Each row is followed by its class.
[ 25 -14 -41  14  18  -5   9   4  41 -40  -6  13 -60 -39  72  10  11 -20
  85  23  22 -54 -65   6 -53  14   6  -5  65   9   6 -14 -37 -47 -35   2] -> q635
[ 40  -1 -31   2  45 -15  29  22 -12 -12   0  17   0 -14 -25   0  11  75
  10 -53  27 -65   6 -81 -60 -28  21  37 -12  40 -31  25   4 -43 -13  29] -> q784
[ 35   7 -46   2  23   6  20  33  57 -16 -13  10 -61 -35  68  22   2  -6
  52 -13  28 -63 -65   7 -54  24   5  -9  43  21  10 -14 -11 -30 -39   9] -> q939
[ 24  -4 -25 -11  41 -29  22  -2   5  -9  -7  23 -16 -10 -43  17  10  49
  23 -43  34 -77   3 -54 -63  -8  10  34  -1  -1 -18  14 -19 -48 -21  35] -> q518
[ -2  13  -6  11  29  -7 -52   9  71 -43 -23  37 -42   4  90  12   7  34
 -18 -14  19 -97 -57   5 -28   2 -43   6  23  18 -18 -17 -68  -2 -28  39] -> q939
[-10  25  40 -15  31  13  20  21  35  39  -2 -49  42   7  46 -40 -24  16
 -32  -3 -67  64  15 -87  42  18 -17  22 -43  20  32  -4 -87  22 -36  38] -> q206
[ 20 -16 -18   6  57 -20  13 -12  17 -16 -16 -17 -29 -21 -54   7 -15  60
   8 -46  34 -73  -4 -59 -38  -6  10  30   9  -9 -19  23 -47 -45  -8  35] -> q622
[ 10   2   8  14   2   5 -76 -10  28 -37 -10  45 -18  21  38  32   2  -2
 -36  25  16 -74 -41  22  -1  -8 -19  -6   7 -23 -34 -13 -63  -9  30   5] -> q230
[ -4  25  24  11   3  -1 -72  -7  18 -38  21  52  -5  21  58  23   6  16
 -30  17  21 -41 -30  12 -12 -13 -23 -19  -1  -6 -27  -9 -37  -7   6  15] -> q784
[ 35  10 -32   8  20   0  16  14  35 -38  -4   5 -48 -34  80   4  -4 -17
  50   3  11 -53 -52   9 -47  12   8  -4  70  23   1 -14 -10 -35 -33  18] -> q784
[ 40  -3 -36   5  51 -28  25  20  -9 -13 -10  34   3 -14 -16   2  13  69
   3 -49  30 -77   1 -79 -50 -25  15  49  -5  37 -27  20   8 -44 -20  33] -> q784
[-32   7  40 -17  31  -1  29   8  59  15 -28 -66  47  23  59 -37 -15  -5
 -51  -2 -49  64   6 -61  30  16 -15   6 -46 -17  46 -12 -74  43  -7  28] -> q181
[ 10   0   7   5   7  -1 -66 -16  31 -34 -11  24 -15  22  29  38  -8   4
 -49  20  13 -51 -44  23   0   1 -22 -16   4 -30 -20 -16 -78 -19  11   6] -> q230
[ 33   3 -63  18  20  -9  32  42  55 -47 -24  52 -26 -24  89  11  49 -38
  52  -1  39 -47 -55   4 -88  -3 -24  -4  11 -30  17 -18 -27  13 -37  -8] -> q181
[-22  28 -42 -14  68 -30 -16 -20  20 -48  -6   4   3   4  -6  73  59  25
   7 -13  26 -22 -11  -2  16   7 -55  41 -54 -40  -3   7 -97 -32 -42  55] -> q518
[-53  -4  32 -21  33  18  14  19  61  32 -11 -91  50  19  60 -27 -40  11
 -55 -22 -57  55  12 -80  81  22  -3   6 -63  18  44  -6 -69  37  20  25] -> q939
[  3  10 -91   5  -1 -22  41   7  41 -47 -18   3 -17   3  80  -2  20 -10
  57   8  10 -35 -37  19 -92 -12 -32  -2   3  -1  30  -8 -54  -1 -75  22] -> q34
[-13  16  43 -14  27  -8   2   6  32  35   4 -21  66  33  35 -30 -27  10
 -31  -4 -58  50  29 -76  33  14 -10  14 -60  13  22  -9 -63  33 -41  37] -> q518
[  4  12  23  10  22  -5 -62  -2  48 -38  -3  55 -23  11  57  19   1   8
 -13  18  14 -77 -32  10 -16  -7 -21   7   8  -8 -23 -10 -55  -9  -1  30] -> q622
[ -1  13  18  -2  16  -9 -55  16  45 -49 -24  69 -25  18  51  20  31  -7
 -35  16  24 -86 -44  23 -51  -2 -35  -1  18 -42 -31 -18 -41 -11   0  14] -> q181
[ 22  17 -64  -2  -2 -24  38  -6  33 -38   2  39  -8   6  50  11  22 -13
  68   0  29 -43 -11  21 -91  -5 -16  10 -19   8  31 -16 -25  12 -61  20] -> q518
[  1  22  15  -3  15 -11 -43  19  51 -41 -21  80 -29   1  63  18  44   2
 -22  10  25 -76 -53  17 -43  -7 -42   0  12 -29 -29 -17 -43   2  -3  20] -> q181
[  -2    8  -20  -14   44   13   58   25   68   17  -26 -105   49    1
   57  -10  -14   28  -34  -31  -60   59   -4  -78   38   30  -18   18
  -35   21   33  -16 -101   22  -48   31] -> q230
[  1  -5 -79   5 -11 -42  24 -12  34 -56 -12  17 -33   2  70  15  19  -1
  64  26  33 -60 -40  36 -84   5 -17   3  -6  10  35 -11 -42 -11 -59   8] -> q635
[  1  18  14  19  27 -12 -59   1  48 -50  -9  47 -26 -13  85   1   3  17
 -26  -8  22 -84 -35   2 -11  -3 -37  23  29  12 -31 -22 -37  -1 -19  41] -> q784
[-23  -1  -5 -11  39   5  63  22  53  20 -33 -86  53   7  65 -44 -23  14
 -29 -26 -66  66   4 -78  23  23 -29   2 -21  14  40 -12 -86  14 -73  37] -> q34
[-16  28  41 -14  26  12  16  27  34  33  -4 -49  37  10  64 -40 -15  18
 -37   0 -79  52   1 -82  36  26 -17  14 -27  26  28  -3 -90   4 -38  35] -> q206
[ 48  -2 -84  17  13 -13  33  38  53 -35 -17  45 -20 -32  89  29  31 -21
  52  -2  29 -64 -42   0 -64  -3 -19  19  10   5  10 -23 -30   1 -44  -5] -> q230
[-45  36 -38 -20  54 -22   1 -26   3 -65 -14 -28  -7   2  15  58  48  22
  -8  -5   3 -40 -32  26  52  24 -46  30 -12 -12 -18  17 -84 -41  -6  46] -> q784
[ 11  10 -74   0   6 -19  30  11  45 -43 -12  13 -22   5  80  15  10 -10
  55 -11  46 -80 -21  21 -85  -5 -15  -1 -12  15  35 -16 -26  -2 -38   6] -> q939
[ 57   1 -45  24  32   0  19  10  45 -26 -13  19 -45 -35  42   9 -10 -16
  71   3  23 -59 -54   0 -47  15   7 -16  53   0   6 -11 -32 -22 -43   5] -> q622
[ 31   4 -66  19  16 -15  30  35  46 -44 -28  51 -26 -27  78   2  40 -42
  57  -2  34 -60 -56  -6 -80  -2 -30 -15  21 -40  11 -13 -40  10 -28 -16] -> q181
[  1  15  27  -3  15 -12 -50  12  38 -50 -22  72 -24  19  69  20  27 -17
 -37  22  16 -76 -51  23 -36  -4 -39 -14  33 -40 -22 -21 -49 -19  -1   9] -> q181
[  1  11  19  10   8  -7 -61  -5  16 -43 -22  78  -5  43  40  16  26  -9
 -32  29  26 -69 -47  19 -15 -13 -32 -28   4 -44 -24 -13 -56  14  17   2] -> q181
[-11  18   1 -15  48   3  69  30  67  11 -36 -72  47   1  64 -36   2  14
 -29 -33 -50  55  -9 -85  17  21 -31   5 -25   1  42 -18 -82  40 -53  32] -> q181
[ -24   23  -61  -23   50  -10   14  -13   14  -59  -32  -28  -18   -3
    5   77   61   14   -4   -1   -7  -49  -53   30   48   26  -46   30
   -6  -19  -24   15 -114  -51   -3   31] -> q230
[ 41   0 -45  14  10 -14  27   2  44 -34 -19  51 -48 -22  63   1   9 -30
  72   1  10 -67 -48  14 -71  15  -8   7  53   7   5 -11 -23  -7 -53  20] -> q518
[ 24  16 -45  17   5  -1  20  15  34 -33  -8  37 -29 -10  77  -1  27 -23
  47  16  14 -43 -32  12 -69  11 -18  17  11   4  27 -11 -43  -4 -48   9] -> q206
[-30  16  29  -8  15  -3   1  16  25  47 -13 -43  53  17  32 -51 -33  18
 -38   5 -71  52   1 -82  49  19 -18  -3 -31  11  13  -3 -67  17 -45  32] -> q34
[  29   24  -70    7   -1  -26   46    9   44  -48  -24   39  -19    4
   70    1   41  -16   54    9   40  -49  -45   29 -114   -6  -25  -11
    3  -10   37  -20  -31   11  -64    5] -> q181
[  0 -25 -41 -11  51 -37  20  -7  -8 -28 -15 -15 -25 -19 -39  21  16  64
  29 -31  37 -82  -9 -50 -34  -8   9  36   1   7 -21  19 -37 -68 -11  25] -> q635
[ 40 -26 -61  -2  63 -14  78  47  -8  -4 -23   5  -8 -45 -27   5  17  43
  42 -75  45 -78  20 -99 -86 -31  10  39   9   2 -24  16   9 -59 -33  14] -> q34
[ -13   25   14  -12   48   23   60   17   57   17  -20 -105   40    6
   71  -36  -16   22  -30  -24  -67   70   10  -83   32   34  -22   19
  -33   24   53  -11 -109   19  -58   46] -> q206
[ 18 -13 -77  15  17 -29  31  25  35 -50 -10  38 -20 -33  97  15  33 -31
  76   2  43 -61 -33   1 -64  -4 -22  12   3   0  24 -23 -24 -15 -51  -9] -> q635
[ -22    5  -11  -12   48   11   77   22   55   26  -29 -102   60    4
   65  -40  -25   14  -17  -31  -61   78   14  -91   35   20  -25    3
  -28   11   44  -14  -84   32  -69   38] -> q34
[ -2  17  20   3  11   9 -72   1  30 -23  10  50 -11  27  45  27   1  22
 -22   6  27 -55 -41   8 -10 -11 -25 -36  -8  -1 -18 -13 -58 -15   4   8] -> q939
[ -9  16  20   2   5  -3 -52  10  37 -42 -15  64 -37  12  81  10  26  -5
 -34  20   4 -85 -35  26 -35   3 -33  26  16 -12 -18  -8 -50 -19   3  29] -> q206
[-28  -8  21   6   3  -5 -80 -25  16 -49  11  26 -17  27  44  25   3   1
 -18  36  16 -41 -41  22   0  -6 -20 -21   2 -24 -16 -13 -70 -29  12   3] -> q635
[ -26   22  -46    2   64  -26  -29  -23   26  -57   -6   -4   -2    7
    1   77   49   30   -3    0   37  -25  -32    6   32    5  -53   23
  -46  -43    7    9 -114  -32  -33   45] -> q622
[-42  16 -48 -11  54 -34 -31 -12   9 -59  -6 -15 -10  -2  19  75  63  23
   1   6  33 -20 -38   8  24   9 -50  32 -45 -35   3   4 -94 -61 -39  37] -> q635
[  4   6 -73   2  -8 -28  39  -3  28 -44 -15  23 -17   5  67   0  14 -12
  58  17  19 -44 -22  30 -91 -13 -31  -7  13   0  30 -13 -38  -6 -67  14] -> q34
[ -4   9  10  18  25   3 -42 -12  39 -47 -23  30 -35   6  55  -1   9  10
 -28   6   6 -72 -38  11 -15  13 -39  19  20 -10 -11 -10 -89  -4 -18  31] -> q206
[ -2  11   0  17  22 -12 -56  -5  49 -62  -2  42 -26   1  71  13   7  28
 -26  -2  18 -68 -39  15 -34  -3 -41  10  22   1 -30 -13 -56  -7 -25  34] -> q784
[ 34  -1 -63  17   3 -14  25  35  40 -41  -7  70 -15 -12  92  15  33 -41
  66  -4  21 -61 -26   2 -85  -2 -20   6  11  -2  18 -18 -13   5 -50   0] -> q518
[ 29 -33 -67 -11  69 -24  87  38 -12 -15 -35  -5  -2 -28 -28   9  11  41
  28 -73  35 -82  25 -91 -68 -31   3  49   2   4 -18  17  -9 -52 -39  23] -> q34
[  1   0  21  28  15  -1 -89 -23  31 -40  -2  62 -21  34  31  19   0  10
 -26  30  29 -70 -46  24  -3 -10 -11  -6  -5 -18 -24  -2 -63   1  11  25] -> q622
[-58 -12  35 -20  31   3  20  12  49  27 -13 -87  56  16  61 -32 -42 -10
 -56  -1 -64  72  27 -74  63  10 -15  10 -49 -19  37  -6 -71  29   2  29] -> q34
[ -4  13   7  -7  54  14  57  24  70  25 -19 -99  44   1  51 -30 -30  33
 -29 -37 -57  60   1 -95  37  33  -5  18 -39  32  46  -8 -86  26 -63  48] -> q622
[ -6   7  11  16  24   4 -49   0  53 -48 -21  28 -38   4  70   2   9  10
 -39   7  -1 -59 -45  12 -22  13 -41  24  25 -12  -7 -14 -83  -8 -26  36] -> q206
[ -8  16  29   3   3   5 -71 -15  15 -39   6  50 -21  42  36  23   9   8
 -39  36  11 -49 -24  29 -30  -6 -25  -4 -14 -26 -14  -3 -77 -15   8  18] -> q206
[ 49   5 -38  15  23  -5  28  16  46 -36 -33  34 -53 -30  53   2  20 -32
  58   5  38 -60 -64   8 -87  14  -7 -14  66 -23  14 -20 -25 -23 -46   2] -> q181
[ -2   5  30  -3   7  -9 -52   6  48 -44  -5  82 -25  19  73  15  13 -15
 -24   6   8 -86 -18  23 -51  -5 -28  26  12  -9 -26 -19 -27  -7 -11  34] -> q518
[ -48   23  -58  -20   60  -22   14  -26    3  -65  -31  -31  -16    5
    4   47   51   13   12    3  -11  -46  -37   31   24   15  -55   24
   -2  -32  -26   26 -110  -53  -27   44] -> q34
[  4  -5   8  24   7  -4 -70  -8  40 -50   1  65 -13  28  56  20   1   5
 -20  23  20 -58 -36  18 -22 -16 -28 -22 -11 -22 -10  -7 -70   8   6   9] -> q622
[-25  -7  14   2   2 -25 -71  -8  33 -56   1  68 -35   2  65  26  18   5
 -16  31  21 -88 -43  29 -22   0 -34   8  13 -11 -28 -15 -47 -33   1   9] -> q635
[-48 -11  36 -14  37  -5  14   6  50  15  -6 -87  38  -4  71 -28 -29   6
 -29  -1 -52  59  10 -79  69  25  -8  23 -45  16  41 -14 -80  12 -16  28] -> q635
[-37 -10  46 -15  24  -3  22   4  47  27 -10 -49  56  15  52 -36 -41 -25
 -43 -13 -59  54  36 -72  58  22  -6  24 -61  -6  41 -10 -55  48   4  29] -> q518
[ -44   30  -52  -28   59  -12   10  -15   22  -55  -24  -37  -18   11
   19   66   50   24    8  -16    8  -54  -43   22   37   22  -49   14
  -20  -10   -7   19 -107  -48   -7   38] -> q939
[ -35   29  -46  -22   53  -17    7  -29    7  -61  -19   -9   -4   14
   -4   61   55   -3   15   -4   -8  -42  -30   15   35   28  -53   24
  -20  -39  -14   20 -113  -39  -16   39] -> q518
